Here is a tiny trained network, its code and every weight. The questions are about switching its units off for an input and a target symbol, where a switched-off unit gives its printed mean instead of its output.

import numpy as np


def w(rows, s, z=0):
    codes = np.array(rows[::2]) - 128.0
    scale = np.full(codes.shape[1], s)
    scale[-1] = z or s
    return codes * scale


def norm(h):
    return h / np.sqrt((h * h).mean(-1, keepdims=True) + 1e-5)


def f(y):
    return y / 2 * (1 + np.tanh(0.7978845608 * (y + 0.044715 * y**3)))


def softmax(a):
    e = np.exp(a - a.max(-1, keepdims=True))
    return e / e.sum(-1, keepdims=True)


def log_softmax(a):
    a = a - a.max(-1, keepdims=True)
    return a - np.log(np.exp(a).sum(-1, keepdims=True))


def net(x, mask):
    ids = ['γζθξτψω'.index(c) for c in x.split()]
    T = len(ids)
    res = E[ids] + P[:T]
    r = norm(res)
    for j in range(2):
        rows = slice(4 * j, 4 * j + 4)
        q, k, v = (r @ M[0][rows].T for M in (Q, K, V))
        z = softmax(np.where(np.tri(T) > 0, q @ k.T / 4**0.5, -1e9)) @ v
        o = O[0][rows]
        res = res + np.where(mask[j], z, o[:, -1]) @ o[:, :-1]
    y = f(norm(res) @ A[0][:, :-1].T + A[0][:, -1])
    res = res + np.where(mask[2:10], y, B[0][:, -1]) @ B[0][:, :-1]
    return log_softmax(norm(res)[-1] @ U[:, :-1].T + U[:, -1])


Q, K, V, O, A, B = {}, {}, {}, {}, {}, {}
E = w([
[207,78,151,126,130,163,152,81,103,186,65],'γ',
[154,88,79,94,145,126,99,87,199,177,101],'ζ',
[122,144,90,103,79,101,130,130,111,223,105],'θ',
[110,130,90,156,87,121,94,77,128,171,122],'ξ',
[143,128,75,210,131,172,131,134,216,149,129],'τ',
[163,107,134,123,104,100,225,148,157,119,253],'ψ',
[106,106,92,206,140,95,125,131,184,100,95],'ω',
],0.024)
P = w([
[65,188,161,57,79,231,165,61,203,122,66],'0',
[223,228,35,80,133,135,171,90,87,88,96],'1',
[63,144,181,156,220,145,156,10,162,249,140],'2',
[92,78,87,127,5,113,135,140,236,84,120],'3',
[238,133,95,160,71,41,64,170,156,78,173],'4',
[66,19,172,206,180,70,83,131,118,199,228],'5',
],0.017)
Q[0] = w([
[75,113,121,111,112,127,179,76,181,137,100],'H1',
[143,130,121,50,27,167,126,176,140,43,82],'H1',
[87,165,159,59,141,169,114,154,122,52,116],'H1',
[210,78,131,140,137,125,149,125,143,100,159],'H1',
[147,97,153,190,178,98,79,87,77,209,172],'H2',
[226,124,76,116,11,109,142,108,126,106,97],'H2',
[57,129,164,136,158,187,182,148,135,101,166],'H2',
[1,82,116,137,81,147,201,89,199,152,94],'H2',
],0.074)
K[0] = w([
[93,166,72,113,170,110,151,112,103,63,110],'H1',
[197,178,130,58,154,151,152,78,50,178,86],'H1',
[68,157,145,87,132,174,164,89,120,165,104],'H1',
[179,69,133,61,115,77,106,147,145,165,131],'H1',
[105,51,200,150,125,111,62,109,99,200,122],'H2',
[187,151,145,108,95,39,186,115,78,25,218],'H2',
[71,134,123,176,147,184,122,105,128,141,18],'H2',
[148,165,2,149,158,104,104,94,70,161,75],'H2',
],0.065)
V[0] = w([
[169,76,170,109,201,137,209,158,187,87,107],'H1',
[186,80,189,252,85,168,156,93,67,72,54],'H1',
[120,90,102,109,194,133,5,19,153,42,99],'H1',
[178,121,76,154,120,241,143,130,181,150,250],'H1',
[139,71,159,97,127,117,251,37,174,129,232],'H2',
[148,143,140,27,51,114,200,176,180,68,174],'H2',
[68,167,151,124,161,52,237,122,126,80,226],'H2',
[131,161,121,163,64,181,122,49,125,117,191],'H2',
],0.035)
O[0] = w([
[211,128,66,123,216,79,121,132,107,68,153,105],'H1',
[136,163,191,243,160,114,103,206,128,162,123,156],'H1',
[115,76,88,131,238,123,40,110,156,143,47,184],'H1',
[253,114,210,102,90,105,60,90,166,128,167,213],'H1',
[110,111,187,185,118,6,45,129,119,112,157,254],'H2',
[161,167,63,112,82,45,103,85,94,49,146,77],'H2',
[129,133,226,151,148,50,71,159,87,70,90,76],'H2',
[132,148,193,147,69,126,193,139,150,99,171,218],'H2',
],0.019,0.024)
A[0] = w([
[103,175,83,93,87,146,159,168,65,81,125,15],'N1',
[130,146,176,173,166,138,114,141,142,139,148,59],'N2',
[111,176,87,166,140,151,113,164,143,48,55,106],'N3',
[171,148,135,105,124,147,161,130,123,76,189,26],'N4',
[115,137,117,186,220,123,164,183,92,142,156,133],'N5',
[138,177,84,154,97,203,77,200,143,20,1,1],'N6',
[154,117,156,123,179,122,79,138,124,116,132,54],'N7',
[110,153,144,133,115,3,134,140,55,38,99,118],'N8',
],0.069,0.0046)
B[0] = w([
[125,120,46,204,91,113,84,191,77,88,64,154],'N1',
[154,142,110,104,163,89,103,144,97,77,119,229],'N2',
[105,106,187,89,103,145,112,175,126,60,70,174],'N3',
[90,148,139,161,175,179,84,141,159,108,169,167],'N4',
[113,144,89,193,192,101,173,79,118,254,165,253],'N5',
[132,37,224,80,207,165,87,228,96,85,62,176],'N6',
[102,163,126,122,61,148,176,125,131,131,158,202],'N7',
[191,138,199,95,77,24,163,105,124,96,122,202],'N8',
],0.054,0.053)
U = w([
[159,153,85,220,200,81,185,120,127,172,167,182],'γ',
[176,87,37,86,157,106,88,90,177,121,125,92],'ζ',
[136,124,46,219,84,119,93,171,111,96,118,162],'θ',
[113,132,157,139,64,165,190,125,170,179,154,74],'ξ',
[153,142,136,180,165,150,52,151,172,96,250,42],'τ',
[253,147,145,154,76,54,153,141,130,104,155,254],'ψ',
[132,64,171,143,183,101,53,177,110,148,79,77],'ω',
],0.0059,0.0016)

Each question gives the input, a string of symbols that net reads in full, and the target symbol t.
The units are the heads (4 rows each of Q, K, V and O) and the neurons (one row each of A and B). Each row of codes is followed by its name. A weight is (code - 128) times the scale printed after its matrix; where a second scale follows, it is the last column's (O, A, B and U).
mask holds one flag per unit, heads first, then neurons. A switched-off unit (its flag False) gives its mean, the last column of its rows in O or B, instead of its output. The means were averaged over made-up inputs and are rounded, as every weight is.
A unit's drop is (log p(t) with every unit on - log p(t) with that unit switched off) / (log p(t) with every unit on - log p(t) with every unit switched off).
The circuit of an input: a set's keep is (log p(t) with only the set's units on - log p(t) with every unit switched off) / (log p(t) with every unit on - log p(t) with every unit switched off). Starting from all 10 units, units are removed one at a time, each time the one whose removal leaves the highest keep (on an exact tie, the one counted first), for as long as the keep stays at least 0.8.
units of the circuit, in order: the units of the circuit, biggest drop first
unit that matters most: the unit with the biggest drop
top k neurons: the k neurons with the biggest drops, biggest first
which heads matter: for each layer, one digit per head in row order, 1 if its drop is at least 0.15 and else 0, layers parted by /
drop of u: that unit's drop, to one decimal
input θ ψ ζ, target τ: units of the circuit, in order	H1, N4
input ξ ω ω γ, target ω: units of the circuit, in order	H2, N6
input ξ ω ζ ξ, target ω: which heads matter	01
input γ θ ω γ, target θ: which heads matter	10
input ω ξ ω γ, target ξ: which heads matter	11
input ω τ ξ θ, target τ: units of the circuit, in order	N4, H2, H1
input γ γ θ ξ θ γ, target ω: top 4 neurons	N5, N7, N8, N4
input ψ ζ θ, target τ: unit that matters most	H1
input ξ θ ξ, target ω: top 2 neurons	N5, N8
input ξ τ ξ ξ, target τ: top 3 neurons	N4, N5, N8
input ψ θ ψ, target τ: units of the circuit, in order	N4, H1
input θ τ γ ζ, target τ: units of the circuit, in order	N4, H2, H1
input θ θ θ, target ξ: units of the circuit, in order	H1, N2
input ξ θ ζ, target ω: top 4 neurons	N5, N8, N7, N4
input ξ ω ω ψ, target ω: top neuron	N6
input ξ ξ θ, target ω: top 2 neurons	N5, N8
input ψ τ ξ ψ ψ γ, target τ: units of the circuit, in order	H1, N4
input θ τ θ γ, target τ: units of the circuit, in order	N4, H2, H1
input ω ω ω θ, target ω: top 2 neurons	N6, N3
input θ τ γ ξ ζ, target ζ: unit that matters most	H2
input θ θ τ ζ, target θ: top 2 neurons	N1, N5
input ω ω θ ξ ω, target ω: drop of N4	0.0
input θ ζ ω γ, target ζ: drop of N5	0.3
input ω ω τ ω, target ω: drop of N6	0.4
